Rows lie near named flat spaces through zero. A row that begins with a name and a colon came from that space; any other row is followed by the name of its block's space that it lies nearest.
jm-mz: [-14  -3  23   1   3 -59 -12 -17  43  25 -12 -35 -24  49  -8  53 -20 -18
   1  -3  43 -21  32 -28 -24  -4   8  -1]
dh-gh: [-14  18  -7  -6   3  -6 -25   2  32  30  44   1  47  31  22 -30  40  17
 -17  52 -10 -23 -17  33  19 -13   6 -17]
lg-fr: [  1  15   0 -15  -3 -25  -6   0  22   0   7  -9  -7  25   3  34  -7 -13
   6   0   3  -4   1   4  -5  -8  23   2]
jf-lh: [-19  30   9  22 -46 -11 -24 -14  -6  -8  33  38  10 -37  -6 -40   8   0
   5  32 -22   1 -25  39 -19  37 -29 -28]
lg-fr: [-27   3   5  20  23   4  13   9 -15  33 -34 -15 -28  -3  11 -28   1  -9
   3 -25   2   9  43 -25 -22  -4 -32  23]
zz-zl: [ 24 -28 -19 -15  27  31   4   5 -19  17  -1 -13  17   6  -4 -28  29  20
  16 -28  -5 -10  22  16   5 -20   4  27]
lg-fr: [  9   9   6   4  -3  -5 -22  -1 -10 -30  13  16 -17   1 -21   0 -13   3
   0  -7  -3   9 -20  12  -5  17   1 -23]
jm-mz: [ 16 -33   4   2 -15  -4  -2 -23   1   7   3  -6  16 -11 -20   1   6  10
  13  -3  18 -20  11   7  -8   8  -6   4]
dh-gh: [ 15 -28  -5   1   7  35  18   3 -12 -17  -7   7  23 -19   2  -4  -1  17
 -21  12   4   4 -23 -17  35  -5   2  -7]
zz-zl: [ -3 -53   4  17  14  11  12 -20  -4  57 -21 -30  23  -6  -5 -38  29  19
   8 -11  28 -31  55 -14 -13  -8 -35  29]
hb-dg: [-16  15  -5  -8  12 -14  -1   6  19  36   2 -19   2  27  19  -2  17  -8
   7   1  -3 -10  25   5 -10 -18   4  19]
zz-zl: [-10 -35  11  19 -14 -11  10 -27   5  43 -17 -19  13 -16  -7 -15  13   4
  13  -2  26 -27  43 -11 -24   7 -32  20]
dh-gh: [-13   7  10  15 -17  -6  -4  -7   7  -7   7  13   6 -13   2  -3  -7   0
 -16  28   3   1 -19  -4   5  14 -11 -21]
zz-zl: [  6  -4  -4  -4  64  26 -14  27  -5  -4  -1 -12  -4  46   6 -19   6  23
 -35  -5   4   8 -11 -18  35 -25  10 -15]
hb-dg: [  5 -11 -17  -5   3  32  38  10 -31  10 -30  -3  -5 -36  12 -14   7  -8
  23 -34 -18  13  28  -6  -7 -10  -9  43]
dh-gh: [ 23 -37   7  -9  14 -22  -1 -17   4  10 -22 -34 -23  25 -30  36 -12  -2
  25 -47  35 -17  43 -16 -25  -6  10  23]
jm-mz: [ -1  54   7   7 -17 -10 -40  11 -21 -59  31  45 -38  -8 -21 -11 -23  -8
   1  -3 -31  32 -48  35 -14  34   1 -43]
zz-zl: [ -5 -14  18  10  50 -16 -23   4  14   8 -12 -27 -26  56 -13   7 -12  11
 -28 -11  36  -6  14 -35   5 -11  -2 -19]
hb-dg: [ -6  23  -8 -28  45 -21 -10  23  33  24   2 -34 -12  74  22  30   7  -9
  -5  -9   4  -5  18  -7   6 -39  36  14]
jf-lh: [ -8  18  -5  -4 -15   3  28   9  -8 -11 -20   7 -17 -24  15  22 -17 -24
   9  -9 -15  20   0 -12  -5   0   5  17]
lg-fr: [  8   9   5   3 -11  -1 -15  -1  -7 -35  14  21  -8  -8 -15   5 -15   2
  -6   5  -5  10 -31   9   4  17   4 -26]
hb-dg: [ 29 -25 -21  -8  10  55  47  16 -57 -28 -42   7 -20 -52  -5  -2 -13  -4
  22 -58 -20  32  11 -17   4  -5   0  39]
zz-zl: [-21  23   3  11 -10   5  17  11  -9  -8 -15  13 -16 -23  17  -1 -15 -16
  -8   7 -14  22  -8 -16  -1   7 -11  -1]
hb-dg: [  8 -11   8  12 -18   6  -4 -11 -12 -26   4  19   2 -26 -18  -4 -11   7
  -6   8   4   4 -22   1   4  21 -10 -21]
jm-mz: [ -8  -1   8   0  -2 -19   3  -5  21   8  -5 -12  -1  15   5  26  -9  -8
  -7  10  16  -7   5 -16   0  -4   6  -2]
lg-fr: [  2 -40   1  21   3  22   4 -16 -24  30 -10  -6  17 -27 -14 -53  25  21
  10 -13  10 -16  32   3 -13   8 -39  15]
jf-lh: [ 19 -20  -2 -15   4   5  12  -1  15 -18  -3  -7  15  10   0  41 -12   4
 -15  11  15  -4 -20 -19  30 -12  28  -6]
jf-lh: [ 47 -39   7  -6  -2   3 -39 -22   3 -43  38  12  27  15 -47   9  -1  37
 -14  12  24 -20 -44  22  26  14  20 -46]
jm-mz: [ 25 -18   4  17 -19  21 -17 -14 -47 -40   8  32 -11 -47 -44 -36  -7  16
  17 -26  -8  10 -15  25 -16  37 -24 -17]
lg-fr: [ 35 -12  -4   0   8  27 -34   0 -30 -45  30  28   7  -7 -36 -32   5  31
  -5  -8 -10   6 -39  33  15  17   3 -33]
dh-gh: [ 12   5 -20 -33 -10   3  54  13  -3  -5 -38 -15 -21 -15  21  65 -20 -37
  34 -40 -13  18  24 -19  -8 -23  35  56]
jf-lh: [-14  15   6  13 -14 -11 -15  -6  -5   9  11  10  -5 -10  -5 -27   7  -2
  10   3  -8  -2   6  19 -22  16 -21  -5]
hb-dg: [  8   1   4  -2   6  -9 -20  -2   3 -11  12   1  -6  17 -14   4  -4   6
  -2  -3   6  -3  -8   8  -1   4   7 -15]
jm-mz: [ -9 -12   5   9  15   8  21   5  -4   8 -29 -12 -11  -3   8   6 -11  -4
 -11  -7  12   6  14 -35   5  -7  -9   9]
jm-mz: [ 21 -38  -3   7  19  16  -9 -11 -36  17 -12 -13 -12  -8 -34 -41  17  18
  32 -55   8 -11  46  14 -31   5 -25  25]
zz-zl: [  1  40  -3 -12 -28  -8  -9   8  11 -42  29  31   4  -6   8  25 -15 -11
 -10  32 -24  16 -55  20  17  10  26 -30]
zz-zl: [ 14 -11   2  -9   0 -16 -11 -10   4   2   3 -11  -8  15 -19  15  -1   0
  18 -21  11 -11  15   9 -16   0   9   7]
dh-gh: [-16  14  12  19 -17  -6  -6  -4  -2 -11   5  18  -5 -18  -1 -10 -11  -3
 -13  20  -2   8 -18  -3  -2  20 -18 -23]
hb-dg: [-23  24  14  10 -14 -37 -31 -11  28  16  25   1   3  23   0  -6   6  -3
  -5  29   6 -15  -3  16 -15  11  -8 -22]
hb-dg: [ 14 -13  -8 -11  17  23  24  14  -8 -19 -19  -4  -2  -3   7  23 -13   0
 -12  -9   1  14 -11 -25  26 -15  18   7]
dh-gh: [  3  -5   9  -2   0 -30  -6 -11   1   7 -16 -18 -35  14 -21  25 -15 -15
  26 -39  17  -5  36  -5 -36   5   0  16]
dh-gh: [-10  11   9  25  -6  16  -3   5 -29 -29  -6  28 -19 -34  -8 -28 -17   2
 -14   1 -11  24 -22  -7   0  25 -26 -23]
jf-lh: [-15  -2  12   4  -3 -34  -3 -13  25  29  -9 -23  -9  21   0  20  -3 -12
   7  -1  22 -17  30 -12 -22  -2  -4   9]
jf-lh: [ -1  17  -8   8  -4  28  -8  11 -30 -15  15  29   4 -28   1 -48  12   9
   1   2 -31  16 -20  26   2  13 -16  -9]
lg-fr: [ -8  -1  17  11 -40 -36  -5 -26  16   0   2   3  -5 -14 -15  24 -15 -13
  12  10  17 -12   5   0 -25  24 -10  -8]
jm-mz: [  1  -8  -2  10  22  21   5   9 -30   0 -20  -1 -21 -10  -6 -27  -1   4
   5 -32  -5  13  18  -9  -8   0 -18  12]
jf-lh: [ -6   0   1  -3   3  -7  11   1   9  11 -12 -11  -5   7   9  16  -4  -9
   1  -3   6  -1  12 -14  -2  -8   4  11]
lg-fr: [ 28 -26  -7   1   1  30 -14  -6 -22 -19  21  17  26 -16 -22 -33  16  30
  -3   2  -4  -6 -23  24  17   9  -3 -16]
[ 20 -18 -15 -24  27   6  -2   4   6  22   3 -25  13  33   0   3  22  10
  14 -22   4 -16  24  11   3 -27  21  25]
dh-gh
[-13  30 -19 -15  22  18  12  29   4  13   4  -1  10  15  39 -12  17  -4
 -10  12 -28  12  -6   4  20 -27  14  13]
jm-mz
[ 23 -20 -10 -29  -1  13  48  10  20 -33 -25 -10  12   0  19  86 -32 -13
 -21  11  13  11 -30 -46  49 -26  51   8]
jf-lh
[-10  28  -6  -8  12  -6   6  17  -6   4 -14  -6 -32  11  12   9  -7 -20
  14 -27 -15  17  18  -2 -17  -9   6  20]
hb-dg
[-21  12   4  14 -16   0  27   2 -16   5 -30   4 -26 -35  10   0 -15 -23
  13 -16  -9  18  21 -18 -23  10 -22  20]
zz-zl
[ -1 -16   0   5   0   5   2  -7   3  17   1  -5  18  -4   1 -14  13   9
  -2   9   7 -12   8   0   3  -2 -10   3]
zz-zl
[  6  -6   5  -2 -19  -8  -3 -11  17 -15  14   8  19  -3  -4  21  -6   4
 -12  28   9  -8 -26   1  15   7  11 -20]
jf-lh
[ 14   7   1  -8 -37  -5  16  -6  -5 -45  -4  20 -11 -32  -9  46 -32 -18
   9  -1  -6  16 -28  -3   1  16  18  -6]
jf-lh
[-11  30   6 -13  -8 -40  -4   2  29  -3   0  -9 -24  29   7  50 -21 -27
   6   0   4   3   2  -6 -14  -4  23   0]
lg-fr
[ 24   1  -9 -10 -13  24  12   7 -24 -49   0  25  -4 -30  -8  15 -17  -1
   2  -9 -18  23 -35   5  16   9  16  -7]
jf-lh
[ 11   8  -4  -7  -1  -7 -28  -4  -8  -1  23   5  -4  10 -18 -19  14   6
  22 -17 -11  -6   5  38 -20   7   2  -1]
jm-mz
[-12  12   7  -9  17 -33 -27   0  48  24  25 -21  16  62  12  17  12   5
 -21  33  18 -24  -4   2  12 -18  19 -19]
hb-dg
[ 35 -50 -12  -8  -8  14 -11 -26 -16  25  16 -10  35 -13 -31 -37  40  28
  39 -26   6 -35  32  42 -19   2  -9  25]
jm-mz
[ 23 -16  -9 -23  38   3 -10   9  12   3   5 -23   6  48  -3  18   8  13
  -6 -13  12 -10   3  -2  19 -27  30   4]
hb-dg
[ -5 -21  18   7 -25 -32  -2 -28  40  11   6 -11  25   8  -4  35  -8   1
 -16  41  36 -28  -7 -17   7   6   3 -19]
dh-gh
[-12  21   4  11 -23   3  23   6 -19 -27 -22  20 -30 -40   5  15 -31 -24
   4  -9 -15  30 -10 -17 -10  18  -9   1]
dh-gh
[-14  44   0 -20 -30 -24  22  13  41 -31   5  12   2   6  35  78 -33 -33
 -23  47 -10  18 -49 -19  29  -8  44 -16]
lg-fr
[-21   8   2  13 -15  10 -11  -3  26  14  38  19  61  -5  26 -37  29  22
 -40  81  -7 -16 -43  15  38   2 -11 -37]
jf-lh
[ 26 -23  14   6  -4  -2 -31 -16   2 -41  24  15  10   6 -37   8 -13  25
 -21  16  21  -8 -41   6  19  20   7 -47]
hb-dg
[ 20 -28  -2   6   8  18 -18 -10 -22   0  11   4  12  -8 -26 -39  18  26
   9 -15   3 -11   5  21  -4   9 -15  -4]
lg-fr
[ 19 -20 -22  -9  20  34  -1   4 -29  24   5  -6  18  -7  -5 -53  40  21
  27 -32 -18  -9  29  33  -8 -13  -9  32]
jm-mz
[ 26 -10  11  -7 -14 -34  -9 -18 -16 -27 -20 -10 -59   0 -48  49 -37 -21
  46 -69  18   5  31   0 -51  20   9  16]
jf-lh
[  4  -2  -5   2 -24  24  17   1  -6 -24   8  25  28 -37  10  -1  -2   5
 -16  32 -13   9 -39   1  29   7   2 -14]
jm-mz
[ 20  25  -2 -19  12 -12 -34  11   1 -41  25  11 -23  34 -18  22 -14   0
   0 -13  -9  12 -30  22   3   2  32 -25]
lg-fr
[ 49 -28  -7 -15  14   7 -50 -13 -17 -20  41   5  13  23 -50 -26  23  37
  20 -27   3 -20  -9  53  -4   7  13 -16]
lg-fr
[ -5  21 -13  -2  39  22  -7  27 -30   8  -8  -2 -28  12   6 -41  13   1
  10 -39 -26  20  21  11 -11 -12  -9  18]
jm-mz
[ 12 -36  15  -7   3 -31 -13 -23  50  13  11 -28  30  45 -10  46  -2  13
 -22  32  48 -37  -4 -19  20 -12  22 -19]
jf-lh

Each name stands for a flat space through zero: a line, a plane or more. A row that begins with a name and a colon came from that space; any other row is followed by the name of the space it lies nearest, among the names in its block.
rljh: [-15  -1 -11   0  -6 -10 -39 -14 -18  -8  14   8   7  -3  21  -9   3  -2
   6   6  36  -5  -8 -10 -13  15   7 -15]
ljpr: [-23  20 -19 -22  -1   4 -18 -45 -24  19   2   5 -10  13   7   2   3 -18
  21  13  29 -14 -14  15  25  -9  56 -16]
ljpr: [ -3 -18   9  -8   5 -33 -38   2   4 -13  -3   3 -18  14  18   4   2   0
 -23 -11  24  -4  18 -14 -13   6  -4 -12]
znmd: [-12 -14  -6  17   4  24  21  12 -27  30 -12  34  24  -5 -10 -22 -16  18
 -13  -4  -5  47 -14  16   6  31 -25   5]
znmd: [ -7 -12  29 -33  -7  -7  16 -15 -72  45  -4   4  -6 -14  10  13 -11  13
  18  17  41  -2 -28  67  67  35  31 -12]
znmd: [ 17   4  31 -23  -7 -12   8   7   3  -4  -9  -6 -27 -11   9  20 -14  17
   0  16  20 -39  -5  37  39   7  11  -1]
rljh: [  7  23 -15   8 -16  13 -17  -2  18 -37  33 -19  22 -26   9  -4  16  -3
  31  19  20 -41 -14 -25 -20 -18   0  -2]
znmd: [-15  -6  -1   8  10  17  22  13   7  11 -13 -37  38 -13 -32 -29 -23  31
   1 -10 -34  13  38 -13  26  25   2 -15]
ljpr: [  8  -1 -18  16   0  13 -11  17  34 -29  19 -13  28  -9  -8 -12  23   3
   0 -10   2 -10  14 -48 -28 -30 -24  -1]
rljh: [ -9  -1 -12   7   8  21  15   8  13   1   4 -40  42 -12 -30 -22   2  16
  11 -11 -24   2  32 -30  13  -5   4 -13]
rljh: [ 21 -20  11 -14   2 -10   3   8 -14  10   6  24 -19  12   9  26  35 -17
 -12 -12  26   8 -19   8  -1 -36 -16  13]
ljpr: [  4  13   0   5 -11  18   5   9   8 -15  10 -10  19 -28   0  -9 -10  20
  16  19  12 -27  -9   4  11  10  -4  -3]
ljpr: [  2 -25  19 -14   1 -34 -24   2 -21   1   3   0 -15   7  19  13  10  -3
 -12  -9  28   1   5   2  -1   8  -4  -8]
rzlt: [ -1 -42  26 -24   9 -26  -9  13 -34  19   0 -23  11  -2   0   4  14  18
 -11 -21  32   7  24   1  34  11  -1 -22]
rzlt: [-24  -9   2 -22   7 -23 -25 -28 -31  19  -4 -17  -6  14   6  -1  -2  -5
   5  -5  19   2  17   4  22  16  40 -25]
rljh: [-19  -5 -10 -17  19   1   3 -21  -6  30 -18  -8  -4  28 -20  -3   3  -8
  -8 -19  -9  17  27  -4  28 -15  36 -14]
rzlt: [  4  15 -31   6  -1  20 -15  -6  30 -23  23  -5  17   1  -5  -5  33 -16
  12  -3  11 -19   0 -41 -23 -51   2   0]
znmd: [ -4 -12  -2   1   4  -4  13 -12 -38  32  -2  28 -10  19   2  11  13 -27
  -3 -10 -10  45 -23  16 -12  -3  -3  14]
rljh: [ -9 -29 -11  -6  19   5 -13  13   6  10  -3 -10  29  11 -20 -19  19  16
 -22 -32  18  16  38 -37  16 -20  -6 -21]
rljh: [ -8  20 -21   7   9  30  13   4  50 -15  -5 -45  32  -8 -36 -26 -10  20
   9  -5 -32 -23  43 -36  17 -17  18 -14]
znmd: [ -7  24 -22  15  -7  -5 -18 -26   6 -14   9  20 -19  16  17   5   3 -38
  10  10 -17   7 -22 -10 -51  -7   7  14]
rzlt: [-14  17 -10  18 -13 -24 -58 -12  14 -42   9  13 -14  -4  38 -11 -24  -3
  -2  20  16 -19  -6 -17 -51  38  -4  -7]
ljpr: [ -3   7  -9  11  -8  18 -11   8   4 -12   5  19  15 -18   8 -16 -11  20
   0  14  26 -11 -15   1  -2  15 -14  -3]
rzlt: [-32  25 -17  -6 -19 -22 -43 -63 -61   7  23  10 -16   4  40   6  -3 -43
  44  31  25  -1 -44  20 -26  33  50  -9]
znmd: [  4 -12  -5 -12   0 -11 -21  -7 -11  -3  19  -1   1   7  10  11  35 -17
   4 -10  32  -5  -4 -17  -9 -30   3  -5]
rljh: [-52   2 -19  21  15   1 -44   0  31 -11 -37  -8  24   2  -8 -63 -74  56
 -34  -3 -11   8  63 -27   8  82  10 -42]
rzlt: [-33   8 -20  -9  13  14   0 -25  -6  21  -9 -35  27   6 -26 -25 -12   9
  14  -7 -13   3  35 -13  35   8  47 -28]
rzlt: [ -3 -14  17  10  -4 -16 -14  19  -3 -12  -5  -3   6 -16  12 -12 -25  26
 -12   3   4   2  10   2  -6  47 -23  -7]
ljpr: [ 19 -42  22   6  -1 -26 -16  35 -12 -12  14   7   9  -8  16   6  23   8
 -22 -19  25  16   1 -16 -25   4 -52   3]
rljh: [ 23  -8  34  25 -21  -4  43  30 -35  -1  14  -1  11 -39  10  11 -13   4
  21  18 -35  23 -40  35 -25  47 -50  31]
znmd: [ -1 -13  -3  -7   2  -5  -6  -5 -19  10   9   3   5   6   3   5  22 -11
   2  -9  16  11  -5  -6  -2 -14   1  -2]
znmd: [-15 -10 -22  16   9   4   8 -14 -29  28   2  21  10  23  -7  -5  16 -32
  -1 -19 -30  62 -11 -12 -35  -5  -7  12]
rzlt: [ -7   8 -22  -4  10   8 -16  -8  34 -12   0 -14   7  14 -13 -10  12  -3
  -5 -12   2 -15  28 -35   1 -33  17 -12]
rzlt: [ -5   3  -3  16   6   3 -10  19  43 -23 -16  -8   7  -3  -8 -22 -29  29
 -22  -3 -16  -9  33 -22  -6  19 -15  -8]
ljpr: [ 18 -23  -7  24  -1   9  -9  39  20 -27  23   3  36 -16  -1 -11  30   9
 -12 -17  11   9   4 -46 -40 -21 -59   7]
ljpr: [-22  25 -22  -6  -5  12 -33 -27   3  -6  -2  17  -4   0  13 -15 -19   8
   6  21  38 -27  -9   6  14  12  33 -18]
[ -2  15 -23  11   6  36  22   3  29  -1   0 -14  28  -5 -29 -18   3   7
   8  -4 -24  -2  13 -21   7 -24   4   0]
rzlt
[-20  24 -43  21  -1  38 -23 -10  21  -9  -2  45  15   1   3 -32 -15  10
  -8  13  22   1 -16 -13 -14   2  -2  -4]
ljpr
[ -9  10   5  -6   1  -6  16 -20 -18  21 -14   3 -21  12  -1   9 -16 -14
   7   7 -25  13  -7  29  10  16  24   6]
rljh
[-16  12 -19  15 -13  20 -21  -7 -19  -3   9  39  16 -17  20 -21 -17  12
   7  23  37   1 -36  12 -10  32  -8  -4]
znmd
[ 18 -38  15  -5  23   1  25  44  35   1 -10 -42  27   3 -40  -5  23  26
 -29 -44 -21   9  61 -40  23 -35 -28  -7]
znmd
[-18 -11 -26   4  -1  16 -36   0 -11  -9  27 -12  54 -18   0 -31  21  17
  12  -6  48  -5   9 -42  -1  -3  -3 -28]
znmd
[ -1   8  14 -21  -2  -8  -7  -2  15 -17   4 -58   9 -19  -7  -2  -8  22
  19   9  10 -53  32  -6  39   4  33 -25]
znmd
[  8   5   3  19  -8  20  10  21   5  -1 -16  60 -11 -10  12  -8 -30  23
 -23  18  11  10 -34  33  -4  29 -37  18]
znmd
[  0  27  16  14 -13  29  41  12   2   6 -24  15  -2 -31  -4 -12 -63  39
   7  38 -24 -11 -23  58  33  60  -4  11]
ljpr
[  3   3  -2   1  11  -5   2  10  50 -25  -1 -59  13   2 -25  -6   4   5
   1 -17 -39 -21  55 -46  -3 -23   8 -10]
znmd
[ 22 -51  38 -13  -3 -22   4  35 -45  10  18  -8  19 -22  10  14  29  17
  -5 -15  42  11  -6   8  15   8 -40  -3]
rzlt
[ -3  16  -6  13  -5   9  -2   0  15 -12  -5  12  -4  -5   5  -8 -21   6
  -1  13 -10  -5  -8   5 -12  16  -5   5]
znmd
[  3 -21  15 -24 -12 -29 -51  -1 -33 -17  31 -11   8 -20  34   8  27   8
  12   6  85 -37  -9  -6  10   4   3 -26]
ljpr
[ 19  13  -7 -13  10  11   3   5  57 -15 -12   8 -26  21 -12  13  15  -3
 -21  -8   6 -32  15 -12  13 -60   7   6]
rljh
[  9  -7   7  17   1   5   1  33  31 -20  -9   4  10 -13  -3 -14 -19  30
 -23  -3  -6  -3  15 -11  -7  17 -36   2]
rljh
[  4  -3  -2  -9   1  -7  -4  -5   0  -4  13 -23   6   2  -3   7  23 -12
  11  -8   4  -9   9 -17  -1 -24  10  -5]
ljpr
[ -6   5 -25  20  -1  13 -24   4  22 -23  12   7  22  -4   2 -20   6   2
  -3  -2   8  -1   3 -37 -33  -8 -17  -3]
znmd
[  3  19   1  12  -1  -9  21 -15   5   7 -17  26 -43  24   5  19 -17 -33
  -4   7 -54  25 -20  25 -32   5   2  30]
znmd
